Here is a tiny trained network, its code and every weight. The questions are about switching its units off for an input and a class, where a switched-off unit gives its printed mean instead of its output.

import numpy as np


def w(rows, s, z=0):
    codes = np.array(rows[::2]) - 128.0
    scale = np.full(codes.shape[1], s)
    scale[-1] = z or s
    return codes * scale


def f(y):
    return y / 2 * (1 + np.tanh(0.7978845608 * (y + 0.044715 * y**3)))


def log_softmax(a):
    a = a - a.max(-1, keepdims=True)
    return a - np.log(np.exp(a).sum(-1, keepdims=True))


def net(x, mask):
    res = np.array(x, float).reshape(1, 6) / 4 @ E
    y = f(res @ A[0][:, :-1].T + A[0][:, -1])
    res = res + np.where(mask, y, B[0][:, -1]) @ B[0][:, :-1]
    return log_softmax(res[-1] @ U[:, :-1].T + U[:, -1])


A, B = {}, {}
E = w([
[109,47,111,127],'x0',
[62,131,148,117],'x1',
[249,169,94,186],'x2',
[164,138,160,196],'x3',
[45,166,81,222],'x4',
[129,117,7,77],'x5',
],0.011)
A[0] = w([
[154,163,122,55,123],'neuron 1',
[155,43,47,124,191],'neuron 2',
[189,33,71,141,253],'neuron 3',
[161,10,106,154,54],'neuron 4',
[122,90,156,164,71],'neuron 5',
[151,111,168,160,62],'neuron 6',
[174,131,161,145,207],'neuron 7',
[174,87,172,158,39],'neuron 8',
],0.013,0.0045)
B[0] = w([
[100,2,141,127,189],'neuron 1',
[120,104,60,130,232],'neuron 2',
[138,155,71,78,245],'neuron 3',
[159,199,104,162,179],'neuron 4',
[103,132,195,101,148],'neuron 5',
[97,157,182,126,155],'neuron 6',
[221,136,99,131,195],'neuron 7',
[189,166,205,67,165],'neuron 8',
],0.01,0.011)
U = w([
[136,87,149,166,98],'0',
[128,171,110,169,254],'1',
[98,189,78,152,50],'2',
[184,172,207,87,23],'3',
[95,221,121,194,151],'4',
[92,108,168,58,241],'5',
[5,125,223,183,72],'6',
],0.013,0.0056)

Each question gives the input, the list of numbers given to net, and the class t.
The units are the neurons (one row each of A and B). Each row of codes is followed by its name. A weight is (code - 128) times the scale printed after its matrix; where a second scale follows, it is the last column's (A, B and U).
mask holds one flag per neuron, in row order. A switched-off neuron (its flag False) gives its mean, the last column of its row in B, instead of its output. The means were averaged over made-up inputs and are rounded, as every weight is.
A unit's drop is (log p(t) with every unit on - log p(t) with that unit switched off) / (log p(t) with every unit on - log p(t) with every unit switched off).
The circuit of an input: a set's keep is (log p(t) with only the set's units on - log p(t) with every unit switched off) / (log p(t) with every unit on - log p(t) with every unit switched off). Starting from all 8 units, units are removed one at a time, each time the one whose removal leaves the highest keep (on an exact tie, the one counted first), for as long as the keep stays at least 0.8.
units of the circuit, in order: the units of the circuit, biggest drop first
k most important neurons: the k neurons with the biggest drops, biggest first
drop of u: that unit's drop, to one decimal
input [0,-6,0,-3,6,-8], class 6: units of the circuit, in order -> neuron 3; neuron 4
input [5,-3,-2,8,-3,8], class 2: units of the circuit, in order -> neuron 3; neuron 2
input [5,1,-2,-6,1,-5], class 6: most important neuron -> neuron 3
input [3,5,3,-8,5,-1], class 6: 3 most important neurons -> neuron 3; neuron 7; neuron 4
input [6,0,-1,0,5,-2], class 6: units of the circuit, in order -> neuron 7; neuron 3
input [5,7,-6,4,-8,-6], class 3: 2 most important neurons -> neuron 8; neuron 1
input [-1,-2,2,2,-4,8], class 2: units of the circuit, in order -> neuron 3; neuron 2
input [5,0,-8,6,-2,1], class 6: 3 most important neurons -> neuron 7; neuron 3; neuron 8
input [8,1,2,1,-7,5], class 2: 2 most important neurons -> neuron 4; neuron 3
input [1,8,0,3,6,3], class 6: 4 most important neurons -> neuron 3; neuron 7; neuron 4; neuron 2
input [7,2,-6,-5,3,1], class 6: 3 most important neurons -> neuron 3; neuron 7; neuron 8
input [7,0,-8,-3,-7,-7], class 6: 4 most important neurons -> neuron 3; neuron 7; neuron 2; neuron 5
input [7,-4,-6,1,-8,-6], class 3: drop of neuron 8 -> 0.1
input [1,-5,8,8,5,-3], class 3: drop of neuron 8 -> 0.3
input [3,8,-4,1,5,5], class 6: units of the circuit, in order -> neuron 3
input [-4,0,1,6,1,-4], class 3: drop of neuron 8 -> 0.2
